Here is a tiny trained network, its code and every weight. The questions are about switching its units off for an input and a class, where a switched-off unit gives its printed mean instead of its output.

import numpy as np


def w(rows, s, z=0):
    codes = np.array(rows[::2]) - 128.0
    scale = np.full(codes.shape[1], s)
    scale[-1] = z or s
    return codes * scale


def norm(h):
    return h / np.sqrt((h * h).mean(-1, keepdims=True) + 1e-5)


def f(y):
    return np.maximum(y, 0)


def log_softmax(a):
    a = a - a.max(-1, keepdims=True)
    return a - np.log(np.exp(a).sum(-1, keepdims=True))


def net(x, mask):
    res = np.array(x, float).reshape(1, 8) / 4 @ E
    u = 0
    for l in range(3):
        y = f(norm(res) @ A[l][:, :-1].T + A[l][:, -1])
        res = res + np.where(mask[u : u + 5], y, B[l][:, -1]) @ B[l][:, :-1]
        u += 5
    return log_softmax(norm(res)[-1] @ U[:, :-1].T + U[:, -1])


A, B = {}, {}
E = w([
[129,130,142,125,124,153,89,149,101],'x0',
[132,141,142,146,128,125,136,129,112],'x1',
[125,162,185,25,167,74,124,114,103],'x2',
[18,162,68,116,67,147,105,2,46],'x3',
[135,164,146,145,155,138,137,108,135],'x4',
[111,52,169,97,143,188,189,102,104],'x5',
[134,141,135,154,123,108,162,134,101],'x6',
[131,115,136,118,119,129,119,113,155],'x7',
],0.0074)
A[0] = w([
[76,77,82,248,98,202,147,168,175,17],'L0N0',
[113,213,99,145,108,38,50,159,171,87],'L0N1',
[93,126,124,103,60,110,165,197,129,191],'L0N2',
[107,159,195,2,165,46,143,146,99,45],'L0N3',
[53,58,198,110,171,190,198,120,111,5],'L0N4',
],0.0071,0.002)
B[0] = w([
[150,188,189,120,43,151,168,157,170,250],'L0N0',
[201,152,118,96,100,73,117,117,101,229],'L0N1',
[108,180,130,146,192,86,105,114,148,167],'L0N2',
[63,145,194,155,98,171,143,215,189,253],'L0N3',
[230,174,30,76,41,4,100,150,71,227],'L0N4',
],0.011,0.0053)
A[1] = w([
[50,128,153,105,116,91,126,107,119,172],'L1N0',
[254,105,117,95,167,89,102,152,75,253],'L1N1',
[129,76,160,46,120,160,194,116,99,160],'L1N2',
[197,79,128,177,148,118,138,214,182,49],'L1N3',
[159,146,111,124,59,131,172,129,153,51],'L1N4',
],0.0081,0.0015)
B[1] = w([
[65,165,168,221,124,178,90,111,114,181],'L1N0',
[123,123,63,127,105,61,195,1,164,253],'L1N1',
[186,175,40,125,100,98,187,153,186,159],'L1N2',
[115,70,149,116,217,204,107,61,37,253],'L1N3',
[47,173,134,163,124,140,83,116,85,242],'L1N4',
],0.0088,0.0063)
A[2] = w([
[49,109,84,199,79,95,76,85,80,95],'L2N0',
[133,110,103,146,214,131,141,137,137,60],'L2N1',
[201,30,160,143,254,106,118,147,87,4],'L2N2',
[73,125,125,154,175,159,128,49,85,150],'L2N3',
[109,126,152,200,72,171,133,138,156,247],'L2N4',
],0.0088,0.0016)
B[2] = w([
[151,1,86,130,244,152,144,119,142,254],'L2N0',
[28,21,59,147,200,195,109,141,97,153],'L2N1',
[56,67,51,156,129,236,85,24,63,200],'L2N2',
[133,5,205,67,193,238,124,77,59,188],'L2N3',
[98,113,202,56,191,134,179,247,200,233],'L2N4',
],0.0078,0.0067)
U = w([
[78,84,111,138,252,200,140,65,90,2],'0',
[89,191,196,140,119,143,171,254,179,214],'1',
[224,172,47,139,93,2,142,97,123,169],'2',
],0.0093,0.00083)

Each question gives the input, the list of numbers given to net, and the class t.
The units are the neurons (one row each of A and B). Each row of codes is followed by its name. A weight is (code - 128) times the scale printed after its matrix; where a second scale follows, it is the last column's (A, B and U).
mask holds one flag per neuron, layer by layer. A switched-off neuron (its flag False) gives its mean, the last column of its row in B, instead of its output. The means were averaged over made-up inputs and are rounded, as every weight is.
A unit's drop is (log p(t) with every unit on - log p(t) with that unit switched off) / (log p(t) with every unit on - log p(t) with every unit switched off).
unit that matters most: the unit with the biggest drop
k most important neurons: the k neurons with the biggest drops, biggest first
top k neurons in layer l: the k neurons of layer l with the biggest drops, biggest first
drop of u: that unit's drop, to one decimal
input [-2,-8,-8,-3,5,1,0,3], class 1: unit that matters most => L0N0
input [6,7,-5,-8,-8,2,-7,-7], class 0: 2 most important neurons => [L1N3, L0N3]
input [6,7,-5,-5,5,8,6,5], class 2: 2 most important neurons => [L0N4, L0N3]
input [-2,8,4,-6,8,-2,8,-4], class 0: 2 most important neurons => [L0N0, L1N3]
input [0,-1,7,2,2,7,6,-3], class 1: 2 most important neurons => [L0N3, L0N1]
input [-6,-2,5,-8,8,-7,1,-4], class 0: 2 most important neurons => [L1N3, L0N4]
input [-2,-3,-6,5,-3,-1,-6,1], class 1: 3 most important neurons => [L0N0, L1N3, L2N4]
input [2,4,-6,-7,-8,-2,0,-5], class 0: 3 most important neurons => [L1N3, L0N3, L2N2]
input [4,3,3,1,8,3,-5,7], class 1: 2 most important neurons => [L0N3, L1N3]
input [-2,3,7,4,-3,-1,-8,7], class 1: 2 most important neurons => [L0N3, L1N3]
input [6,6,2,-4,4,5,1,0], class 2: 2 most important neurons => [L0N4, L1N1]
input [1,-1,4,-7,3,-5,-7,-2], class 0: 2 most important neurons => [L1N3, L0N4]
input [-7,3,8,2,6,1,7,7], class 1: drop of L0N3 => 0.1
input [-6,-2,4,-2,2,-1,2,4], class 1: unit that matters most => L0N3
input [1,-6,-5,-8,1,2,3,-3], class 0: drop of L1N3 => 2.1
input [-8,6,-2,0,-4,5,-8,-1], class 2: drop of L0N4 => 0.8
input [8,3,6,-3,6,7,0,0], class 2: top 2 neurons in layer 0 => [L0N4, L0N0]
